Below are the code and all the weights of a small trained network. Each question names an input and a target symbol and asks about switching units off, where a switched-off unit gives its printed mean instead of its output.

import numpy as np


def w(rows, s, z=0):
    codes = np.array(rows[::2]) - 128.0
    scale = np.full(codes.shape[1], s)
    scale[-1] = z or s
    return codes * scale


def f(y):
    return y / 2 * (1 + np.tanh(0.7978845608 * (y + 0.044715 * y**3)))


def softmax(a):
    e = np.exp(a - a.max(-1, keepdims=True))
    return e / e.sum(-1, keepdims=True)


def log_softmax(a):
    a = a - a.max(-1, keepdims=True)
    return a - np.log(np.exp(a).sum(-1, keepdims=True))


def net(x, mask):
    ids = ['αβγδεζηλμξπτψω'.index(c) for c in x.split()]
    T = len(ids)
    res = E[ids] + P[:T]
    u = 0
    for l in range(2):
        q, k, v = (res @ M[l].T for M in (Q, K, V))
        z = softmax(np.where(np.tri(T) > 0, q @ k.T / 4**0.5, -1e9)) @ v
        res = res + np.where(mask[u], z, O[l][:, -1]) @ O[l][:, :-1]
        u += 1
        y = f(res @ A[l][:, :-1].T + A[l][:, -1])
        res = res + np.where(mask[u : u + 16], y, B[l][:, -1]) @ B[l][:, :-1]
        u += 16
    return log_softmax(res[-1] @ U[:, :-1].T + U[:, -1])


Q, K, V, O, A, B = {}, {}, {}, {}, {}, {}
E = w([
[156,170,185,172,179,112,101,99,166,101,91],'α',
[173,92,163,134,127,160,159,38,104,113,140],'β',
[191,94,138,158,101,73,179,61,241,201,134],'γ',
[92,90,125,54,135,85,177,111,120,115,178],'δ',
[79,136,133,145,206,155,150,75,144,218,170],'ε',
[19,111,54,35,167,117,91,101,227,153,129],'ζ',
[168,159,127,121,115,174,81,67,167,35,79],'η',
[182,115,148,184,174,101,186,103,124,162,152],'λ',
[160,155,137,121,65,71,74,79,248,61,119],'μ',
[129,124,163,160,70,199,7,196,145,159,87],'ξ',
[102,162,138,74,195,132,178,132,159,96,155],'π',
[171,126,87,95,125,52,205,152,210,120,135],'τ',
[36,203,190,62,210,117,126,149,242,107,114],'ψ',
[108,85,89,67,101,165,120,54,133,108,125],'ω',
],0.016)
P = w([
[181,137,108,107,164,171,73,79,112,185,83],'0',
[149,71,171,169,152,107,64,102,108,103,189],'1',
[186,127,186,67,145,184,97,121,92,155,175],'2',
[110,132,113,254,129,88,99,48,79,94,77],'3',
[148,60,166,221,128,118,108,156,124,79,207],'4',
[106,209,117,163,137,126,128,19,86,188,35],'5',
],0.0088)
Q[0] = w([
[138,79,183,133,194,155,68,87,163,161,166],'0.h1',
[193,219,146,15,95,113,183,228,64,101,122],'0.h1',
[121,196,149,151,89,92,54,63,148,254,108],'0.h1',
[110,122,114,138,130,86,73,121,68,149,120],'0.h1',
],0.0076)
K[0] = w([
[187,88,108,98,97,236,66,205,140,122,124],'0.h1',
[131,141,106,88,210,107,159,1,177,116,122],'0.h1',
[74,148,116,238,63,137,35,191,73,169,26],'0.h1',
[61,77,113,136,198,151,110,140,148,122,136],'0.h1',
],0.0068)
V[0] = w([
[100,85,189,79,164,70,119,2,157,146,96],'0.h1',
[96,67,174,136,117,152,54,181,149,217,98],'0.h1',
[62,44,167,188,83,219,65,207,156,167,87],'0.h1',
[149,76,68,157,183,180,179,101,195,52,153],'0.h1',
],0.0036)
O[0] = w([
[211,186,73,58,121,86,217,206,55,6,215,254],'0.h1',
[54,127,200,150,27,187,126,81,155,201,209,121],'0.h1',
[172,253,115,175,53,232,165,176,150,96,92,80],'0.h1',
[99,111,136,152,163,95,90,56,159,80,238,170],'0.h1',
],0.0051,0.0039)
A[0] = w([
[105,110,38,97,107,141,153,123,97,77,124,81],'0.n1',
[112,156,138,98,208,81,201,150,103,25,116,161],'0.n2',
[131,169,119,144,83,112,157,92,65,114,130,51],'0.n3',
[216,156,164,177,201,147,89,143,69,99,179,168],'0.n4',
[77,197,229,144,144,154,2,193,97,119,91,198],'0.n5',
[143,132,144,147,148,22,169,217,204,181,117,112],'0.n6',
[52,187,148,114,169,92,129,117,214,200,168,117],'0.n7',
[127,153,89,136,225,121,19,152,153,57,198,234],'0.n8',
[59,202,166,161,48,153,53,157,184,113,135,2],'0.n9',
[187,150,56,109,78,30,97,132,80,97,115,92],'0.n10',
[91,149,152,230,36,196,54,176,169,193,77,112],'0.n11',
[118,129,93,196,196,143,156,171,44,220,176,42],'0.n12',
[174,175,99,30,125,52,60,78,118,160,131,153],'0.n13',
[71,200,145,130,84,148,202,49,95,136,118,67],'0.n14',
[42,151,111,151,75,212,68,220,83,223,104,55],'0.n15',
[141,67,124,84,62,88,76,240,61,120,83,221],'0.n16',
],0.0059,0.0036)
B[0] = w([
[108,184,153,133,116,120,117,82,207,103,190,125],'0.n1',
[118,174,100,184,153,114,56,104,185,177,124,210],'0.n2',
[91,115,115,140,151,73,167,121,134,160,127,118],'0.n3',
[148,117,123,121,108,146,174,152,86,176,122,181],'0.n4',
[186,85,93,95,113,167,137,176,165,152,95,164],'0.n5',
[129,108,227,135,109,143,44,100,76,136,158,161],'0.n6',
[162,170,150,169,100,162,87,146,96,44,92,168],'0.n7',
[142,119,254,115,138,178,108,162,122,135,162,255],'0.n8',
[197,116,22,58,163,150,120,152,99,136,93,148],'0.n9',
[46,76,167,162,174,163,141,113,157,186,141,169],'0.n10',
[106,174,78,33,153,165,205,150,143,189,187,156],'0.n11',
[87,184,52,41,196,154,91,158,74,78,163,123],'0.n12',
[131,103,133,119,160,223,252,111,153,140,100,215],'0.n13',
[118,118,112,162,201,85,174,107,178,154,95,130],'0.n14',
[111,87,154,119,113,120,253,152,200,99,149,143],'0.n15',
[76,110,89,141,121,230,213,101,238,126,186,125],'0.n16',
],0.0061,0.0072)
Q[1] = w([
[161,65,182,100,78,204,113,197,157,168,248],'1.h1',
[183,145,159,32,113,200,157,164,146,178,179],'1.h1',
[197,140,149,2,136,182,199,101,130,219,101],'1.h1',
[129,194,99,104,160,128,186,85,158,201,44],'1.h1',
],0.013)
K[1] = w([
[179,162,92,64,128,219,217,151,140,186,116],'1.h1',
[150,172,76,99,152,147,201,85,167,200,58],'1.h1',
[113,188,87,138,199,126,167,71,182,153,3],'1.h1',
[60,160,69,230,153,84,131,71,111,88,48],'1.h1',
],0.013)
V[1] = w([
[2,186,146,54,146,141,61,160,214,43,121],'1.h1',
[26,131,64,74,171,136,164,84,54,139,231],'1.h1',
[108,53,131,86,83,31,215,53,222,116,160],'1.h1',
[142,170,130,152,206,22,150,215,157,175,158],'1.h1',
],0.0079)
O[1] = w([
[155,100,137,68,153,18,173,185,215,148,152,109],'1.h1',
[46,102,193,93,154,120,164,62,154,141,131,1],'1.h1',
[101,136,166,62,56,111,55,125,97,97,177,250],'1.h1',
[202,41,154,62,137,251,139,159,96,179,193,48],'1.h1',
],0.014,0.0042)
A[1] = w([
[208,85,27,104,128,96,150,191,127,141,92,2],'1.n1',
[71,127,51,140,49,153,71,164,74,54,116,51],'1.n2',
[74,100,195,143,155,103,181,120,106,125,36,41],'1.n3',
[82,61,158,131,153,147,214,113,123,73,68,48],'1.n4',
[73,129,191,156,190,74,94,154,82,140,157,208],'1.n5',
[147,3,48,159,114,119,90,67,177,120,127,184],'1.n6',
[170,103,157,67,92,185,53,115,68,123,182,62],'1.n7',
[55,113,144,131,73,70,115,29,100,178,131,107],'1.n8',
[185,63,175,154,145,164,68,146,169,116,157,184],'1.n9',
[116,138,167,169,137,88,196,116,186,114,81,157],'1.n10',
[50,117,213,194,156,223,160,43,102,167,87,100],'1.n11',
[85,106,163,82,66,60,84,147,116,108,50,138],'1.n12',
[106,81,144,171,205,170,176,141,181,185,94,55],'1.n13',
[141,29,129,63,128,175,194,226,179,188,218,85],'1.n14',
[72,88,138,61,134,74,132,122,165,130,126,122],'1.n15',
[109,169,150,168,134,71,178,121,138,44,116,68],'1.n16',
],0.0067,0.0072)
B[1] = w([
[35,115,253,132,124,189,15,208,114,76,147,188],'1.n1',
[187,218,228,126,174,66,212,124,196,212,103,221],'1.n2',
[88,188,77,84,126,167,156,202,150,129,205,151],'1.n3',
[120,192,103,142,127,88,101,113,211,152,221,144],'1.n4',
[188,111,102,67,65,186,176,62,184,118,80,208],'1.n5',
[119,194,131,96,224,163,124,166,98,111,135,169],'1.n6',
[95,47,86,218,139,70,90,191,151,222,127,244],'1.n7',
[137,169,184,92,115,210,107,200,111,107,117,204],'1.n8',
[98,159,42,88,182,163,157,108,67,156,115,236],'1.n9',
[44,155,113,126,160,136,113,144,64,188,176,213],'1.n10',
[110,55,139,151,107,3,156,180,173,15,147,239],'1.n11',
[138,164,58,125,152,162,182,177,63,110,159,219],'1.n12',
[109,195,135,104,53,132,48,106,159,82,225,195],'1.n13',
[106,160,131,166,124,128,69,58,155,80,12,253],'1.n14',
[228,113,192,147,113,194,179,218,68,190,81,200],'1.n15',
[33,91,68,116,192,153,71,82,78,220,96,192],'1.n16',
],0.0062,0.011)
U = w([
[128,153,120,167,134,188,176,149,132,126,164,117],'α',
[84,145,183,150,106,96,155,94,125,91,94,120],'β',
[106,186,193,184,77,119,125,104,153,194,166,65],'γ',
[110,107,200,97,91,147,143,138,123,114,157,127],'δ',
[71,153,134,146,119,140,144,112,177,135,215,70],'ε',
[95,117,139,139,140,104,201,162,162,170,111,131],'ζ',
[61,137,90,160,148,90,116,91,149,150,99,76],'η',
[70,69,111,164,107,119,163,148,144,102,122,172],'λ',
[149,160,82,85,65,66,115,131,140,96,148,227],'μ',
[79,127,121,140,71,147,138,125,185,146,107,126],'ξ',
[131,140,181,97,174,138,105,1,159,142,136,198],'π',
[70,81,104,104,117,142,67,101,136,181,178,153],'τ',
[83,141,164,124,141,120,90,142,146,116,136,3],'ψ',
[41,173,142,105,110,141,124,99,84,135,158,47],'ω',
],0.0048,0.0049)

Each question gives the input, a string of symbols that net reads in full, and the target symbol t.
The units are the heads (4 rows each of Q, K, V and O) and the neurons (one row each of A and B). Each row of codes is followed by its name. A weight is (code - 128) times the scale printed after its matrix; where a second scale follows, it is the last column's (O, A, B and U).
mask holds one flag per unit, layer by layer, with each layer's heads first. A switched-off unit (its flag False) gives its mean, the last column of its rows in O or B, instead of its output. The means were averaged over made-up inputs and are rounded, as every weight is.
A unit's drop is (log p(t) with every unit on - log p(t) with that unit switched off) / (log p(t) with every unit on - log p(t) with every unit switched off).
The circuit of an input: a set's keep is (log p(t) with only the set's units on - log p(t) with every unit switched off) / (log p(t) with every unit on - log p(t) with every unit switched off). Starting from the 12 units with the biggest drops (on a tie, the unit counted first), units are removed one at a time, each time the one whose removal leaves the highest keep (on an exact tie, the one counted first), for as long as the keep stays at least 0.8.
units of the circuit, in order: the units of the circuit, biggest drop first
top k neurons: the k neurons with the biggest drops, biggest first
k most important neurons of layer l: the k neurons of layer l with the biggest drops, biggest first
input τ μ μ μ μ, target μ: units of the circuit, in order	[1.h1 0.n11]
input μ π λ, target μ: top neuron	[0.n13]
input π ξ μ μ τ δ, target δ: top 3 neurons	[0.n11 1.n8 1.n15]
input α β ε ω, target β: units of the circuit, in order	[1.h1 1.n11 1.n2 0.n11]
input ζ τ γ, target ζ: units of the circuit, in order	[1.h1 1.n15]
input ε τ δ ξ π β, target β: 2 most important neurons of layer 1	[1.n11 1.n7]
input μ ω ζ μ α, target ζ: units of the circuit, in order	[1.h1 1.n15 0.n8]
input μ ψ τ, target μ: units of the circuit, in order	[0.n13 1.h1]
input ω λ α α ω, target α: top 2 neurons	[0.n5 0.n4]
input μ μ ξ, target ξ: 2 most important neurons of layer 0	[0.n11 0.n15]
input ζ τ β μ δ, target β: units of the circuit, in order	[1.h1 1.n11 0.n4]
input γ η ω, target γ: units of the circuit, in order	[1.h1 1.n2 1.n7]
input π δ γ γ β π, target γ: 2 most important neurons of layer 1	[1.n2 1.n7]
input γ μ π τ, target μ: units of the circuit, in order	[1.h1]
input μ α μ τ τ ω, target τ: units of the circuit, in order	[1.h1 1.n7 0.n2]
input ζ ω ψ μ, target ω: 2 most important neurons of layer 1	[1.n16 1.n10]
input η γ ξ ζ, target ζ: top 2 neurons	[1.n15 0.n11]
input γ μ ψ ζ μ γ, target ζ: units of the circuit, in order	[1.h1 1.n15 0.n7 0.n4]
input τ μ λ, target τ: units of the circuit, in order	[1.h1 1.n7]
input λ β β, target λ: top 2 neurons	[1.n11 1.n7]
input α α β μ, target α: top neuron	[0.n8]
input μ ε η, target μ: units of the circuit, in order	[0.n13 1.h1]
input γ γ ε γ α, target ε: 2 most important neurons of layer 0	[0.n12 0.n8]
input η β μ α, target β: top 2 neurons	[0.n13 1.n11]
input ω π μ μ, target π: top 2 neurons	[0.n13 1.n14]
input π μ ε μ β, target ε: 2 most important neurons of layer 1	[1.n4 1.n13]
input μ π γ μ μ, target γ: top 3 neurons	[0.n2 1.n2 1.n7]
input π ζ γ λ ω, target γ: top 2 neurons	[1.n2 0.n2]
input μ μ π ζ, target μ: units of the circuit, in order	[1.h1]
input ζ α β, target ζ: top 2 neurons	[1.n15 0.n7]
